Here is a tiny trained network, its code and every weight. The questions are about switching its units off for an input and a class, where a switched-off unit gives its printed mean instead of its output.

import numpy as np


def w(rows, s, z=0):
    codes = np.array(rows[::2]) - 128.0
    scale = np.full(codes.shape[1], s)
    scale[-1] = z or s
    return codes * scale


def f(y):
    return np.maximum(y, 0)


def log_softmax(a):
    a = a - a.max(-1, keepdims=True)
    return a - np.log(np.exp(a).sum(-1, keepdims=True))


def net(x, mask):
    res = np.array(x, float).reshape(1, 4) / 4 @ E
    y = f(res @ A[0][:, :-1].T + A[0][:, -1])
    res = res + np.where(mask, y, B[0][:, -1]) @ B[0][:, :-1]
    return log_softmax(res[-1] @ U[:, :-1].T + U[:, -1])


A, B = {}, {}
E = w([
[237,97,182],'x0',
[220,67,177],'x1',
[255,234,47],'x2',
[132,226,246],'x3',
],0.0047)
A[0] = w([
[111,151,123,254],'neuron 0',
[182,229,50,145],'neuron 1',
[251,91,100,119],'neuron 2',
[43,160,174,57],'neuron 3',
[58,59,199,232],'neuron 4',
[40,63,10,110],'neuron 5',
],0.019,0.0044)
B[0] = w([
[252,156,73,187],'neuron 0',
[102,222,99,254],'neuron 1',
[175,92,190,229],'neuron 2',
[97,138,190,189],'neuron 3',
[151,187,153,250],'neuron 4',
[149,88,38,237],'neuron 5',
],0.04,0.01)
U = w([
[22,86,150,2],'0',
[166,201,218,241],'1',
[86,161,2,219],'2',
[151,20,176,26],'3',
],0.0069,0.0023)

Each question gives the input, the list of numbers given to net, and the class t.
The units are the neurons (one row each of A and B). Each row of codes is followed by its name. A weight is (code - 128) times the scale printed after its matrix; where a second scale follows, it is the last column's (A, B and U).
mask holds one flag per neuron, in row order. A switched-off neuron (its flag False) gives its mean, the last column of its row in B, instead of its output. The means were averaged over made-up inputs and are rounded, as every weight is.
A unit's drop is (log p(t) with every unit on - log p(t) with that unit switched off) / (log p(t) with every unit on - log p(t) with every unit switched off).
unit that matters most: the unit with the biggest drop
k most important neurons: the k neurons with the biggest drops, biggest first
drop of u: that unit's drop, to one decimal
input [-3,-5,7,7], class 2: 2 most important neurons -> neuron 2; neuron 1
input [-1,-7,-2,-2], class 2: unit that matters most -> neuron 5
input [-4,0,-8,-3], class 2: 2 most important neurons -> neuron 5; neuron 2
input [1,5,-4,-7], class 3: 4 most important neurons -> neuron 1; neuron 5; neuron 2; neuron 0
input [-7,-4,6,6], class 2: 2 most important neurons -> neuron 2; neuron 1
input [2,-5,3,2], class 2: 4 most important neurons -> neuron 2; neuron 4; neuron 3; neuron 1
input [-5,-3,-5,0], class 2: 2 most important neurons -> neuron 5; neuron 2
input [6,-5,-2,-5], class 2: 3 most important neurons -> neuron 2; neuron 5; neuron 3
input [5,-8,2,1], class 2: drop of neuron 3 -> 0.2
input [7,3,0,4], class 3: drop of neuron 5 -> -0.1
input [-5,5,-4,-5], class 2: drop of neuron 5 -> 0.5
